Below is a small trained network, with its code and all its weights. Each question gives an input and a class and asks what happens when units are switched off, that is, made to give their printed mean instead of their output.

import numpy as np


def w(rows, s, z=0):
    codes = np.array(rows[::2]) - 128.0
    scale = np.full(codes.shape[1], s)
    scale[-1] = z or s
    return codes * scale


def norm(h):
    return h / np.sqrt((h * h).mean(-1, keepdims=True) + 1e-5)


def f(y):
    return y / 2 * (1 + np.tanh(0.7978845608 * (y + 0.044715 * y**3)))


def log_softmax(a):
    a = a - a.max(-1, keepdims=True)
    return a - np.log(np.exp(a).sum(-1, keepdims=True))


def net(x, mask):
    res = np.array(x, float).reshape(1, 8) / 4 @ E
    u = 0
    for l in range(3):
        y = f(norm(res) @ A[l][:, :-1].T + A[l][:, -1])
        res = res + np.where(mask[u : u + 5], y, B[l][:, -1]) @ B[l][:, :-1]
        u += 5
    return log_softmax(norm(res)[-1] @ U[:, :-1].T + U[:, -1])


A, B = {}, {}
E = w([
[89,150,178,175,107,103,170,129,146,146],'x0',
[129,126,132,139,134,120,118,99,125,123],'x1',
[7,115,86,134,183,109,109,156,156,88],'x2',
[130,131,126,123,132,128,139,142,125,130],'x3',
[48,95,152,38,67,133,81,94,64,197],'x4',
[124,183,127,110,59,63,120,155,51,42],'x5',
[131,132,126,121,131,135,138,143,125,132],'x6',
[135,220,24,141,116,121,173,65,136,198],'x7',
],0.015)
A[0] = w([
[145,166,36,138,144,155,196,50,89,167,68],'L0N1',
[59,159,200,177,93,109,213,105,151,153,42],'L0N2',
[70,99,81,78,196,53,135,148,196,149,118],'L0N3',
[173,152,51,209,140,120,136,162,198,68,17],'L0N4',
[188,107,1,2,171,177,40,90,131,63,2],'L0N5',
],0.011,0.0082)
B[0] = w([
[128,81,167,86,87,80,44,210,217,115,255],'L0N1',
[149,95,122,166,183,78,123,179,18,202,164],'L0N2',
[127,142,138,183,61,244,96,122,97,132,209],'L0N3',
[181,179,127,158,211,108,159,100,138,69,235],'L0N4',
[145,57,88,183,159,56,137,209,8,218,207],'L0N5',
],0.014,0.0065)
A[1] = w([
[64,147,154,176,97,87,195,113,140,155,16],'L1N1',
[103,153,64,111,49,63,167,128,79,55,1],'L1N2',
[64,143,111,56,131,139,125,76,96,165,13],'L1N3',
[104,216,4,131,108,92,136,96,153,188,58],'L1N4',
[5,142,42,136,166,123,125,118,122,98,42],'L1N5',
],0.021,0.0073)
B[1] = w([
[152,121,102,157,146,66,148,188,92,173,156],'L1N1',
[124,204,194,75,251,201,57,63,83,212,255],'L1N2',
[131,161,31,101,159,66,251,94,162,21,198],'L1N3',
[134,74,184,77,110,83,74,190,208,106,228],'L1N4',
[135,134,117,202,4,229,80,136,114,130,217],'L1N5',
],0.014,0.0078)
A[2] = w([
[83,32,204,86,128,124,98,149,152,65,130],'L2N1',
[50,155,195,201,98,70,191,131,138,183,10],'L2N2',
[34,88,111,21,53,113,167,85,86,190,50],'L2N3',
[250,146,137,86,23,134,179,55,124,206,36],'L2N4',
[96,55,69,117,173,188,177,66,222,243,2],'L2N5',
],0.022,0.0036)
B[2] = w([
[109,138,111,73,79,58,119,134,181,156,254],'L2N1',
[168,51,45,77,140,131,122,116,71,153,170],'L2N2',
[212,131,116,239,233,110,170,117,205,49,245],'L2N3',
[27,93,64,186,58,197,122,136,118,119,209],'L2N4',
[129,253,213,61,169,128,115,73,24,135,217],'L2N5',
],0.015,0.011)
U = w([
[163,159,114,148,197,127,211,84,204,50,253],'0',
[117,204,229,37,169,169,86,73,72,186,98],'1',
[112,82,171,29,71,61,84,177,215,154,193],'2',
[63,105,99,179,27,249,109,125,121,144,56],'3',
[171,48,83,120,172,91,129,164,39,220,17],'4',
],0.013,0.0023)

Each question gives the input, the list of numbers given to net, and the class t.
The units are the neurons (one row each of A and B). Each row of codes is followed by its name. A weight is (code - 128) times the scale printed after its matrix; where a second scale follows, it is the last column's (A, B and U).
mask holds one flag per neuron, layer by layer. A switched-off neuron (its flag False) gives its mean, the last column of its row in B, instead of its output. The means were averaged over made-up inputs and are rounded, as every weight is.
A unit's drop is (log p(t) with every unit on - log p(t) with that unit switched off) / (log p(t) with every unit on - log p(t) with every unit switched off).
The circuit of an input: a set's keep is (log p(t) with only the set's units on - log p(t) with every unit switched off) / (log p(t) with every unit on - log p(t) with every unit switched off). Starting from the 12 units with the biggest drops (on a tie, the unit counted first), units are removed one at a time, each time the one whose removal leaves the highest keep (on an exact tie, the one counted first), for as long as the keep stays at least 0.8.
units of the circuit, in order: the units of the circuit, biggest drop first
top k neurons: the k neurons with the biggest drops, biggest first
top k neurons in layer l: the k neurons of layer l with the biggest drops, biggest first
input [2,-1,7,-4,-1,8,4,-5], class 1: units of the circuit, in order : (L1N2)
input [7,-7,-7,3,-4,7,2,3], class 1: top 2 neurons : (L1N2; L1N5)
input [5,-3,2,-5,0,-4,7,1], class 4: top 4 neurons : (L0N2; L2N2; L1N2; L1N1)
input [-8,-1,2,-4,-6,-5,-2,-7], class 4: top 2 neurons in layer 1 : (L1N4; L1N3)
input [-5,-2,3,-1,-5,-3,5,6], class 2: top 2 neurons : (L2N3; L1N4)
input [-3,8,7,3,7,6,-7,-2], class 0: top 3 neurons : (L1N3; L2N3; L0N4)
input [-5,1,6,6,7,-6,5,2], class 0: top 2 neurons : (L2N3; L1N3)
input [-5,-6,1,-5,1,8,4,-7], class 1: top 2 neurons : (L1N2; L0N1)
input [-6,5,6,2,-2,-8,7,-7], class 1: top 3 neurons : (L2N5; L0N1; L1N4)
input [0,3,-4,-3,1,3,-4,-3], class 3: top 2 neurons in layer 2 : (L2N4; L2N5)
input [-7,3,-3,-4,-4,6,2,5], class 4: top 2 neurons : (L0N5; L2N5)
input [-1,-5,-8,6,-6,2,-7,-8], class 2: top 4 neurons : (L1N5; L2N3; L2N1; L0N3)
input [6,4,-5,-6,-3,-2,-8,-1], class 4: top 2 neurons : (L2N2; L0N2)
input [2,5,-4,2,7,1,6,8], class 2: units of the circuit, in order : (L1N4)
input [7,8,6,8,-4,-1,6,-5], class 4: top 2 neurons in layer 0 : (L0N1; L0N2)
input [-2,4,7,-3,2,4,6,5], class 3: top 2 neurons : (L1N5; L0N3)
input [-5,-7,6,1,-4,-6,7,-7], class 2: top 2 neurons : (L1N2; L2N1)
input [3,7,-7,8,1,5,5,3], class 3: top 3 neurons : (L2N4; L2N5; L0N1)
input [-1,4,-8,5,6,-3,2,-8], class 2: top 2 neurons : (L2N1; L1N5)
input [-3,6,-8,-3,-6,0,6,-2], class 3: units of the circuit, in order : (L2N4)
input [6,-7,-7,-6,-2,-7,0,-5], class 1: top 2 neurons in layer 1 : (L1N5; L1N4)
input [-7,-6,7,-2,1,-6,3,0], class 3: top 2 neurons in layer 0 : (L0N3; L0N1)
input [7,8,-1,2,-6,1,8,-2], class 4: top 2 neurons in layer 1 : (L1N3; L1N2)
input [-7,1,-5,-7,-6,7,4,-2], class 1: top 2 neurons in layer 2 : (L2N3; L2N2)
input [-8,8,7,-4,-7,-1,1,-5], class 4: top 2 neurons in layer 2 : (L2N3; L2N4)
input [8,-1,-7,-1,1,2,5,-6], class 4: top 2 neurons in layer 1 : (L1N5; L1N4)
input [3,8,-4,0,-4,-8,4,-4], class 1: units of the circuit, in order : (L2N5)
input [-4,3,5,-1,-7,-4,-4,-8], class 2: top 2 neurons in layer 1 : (L1N3; L1N2)
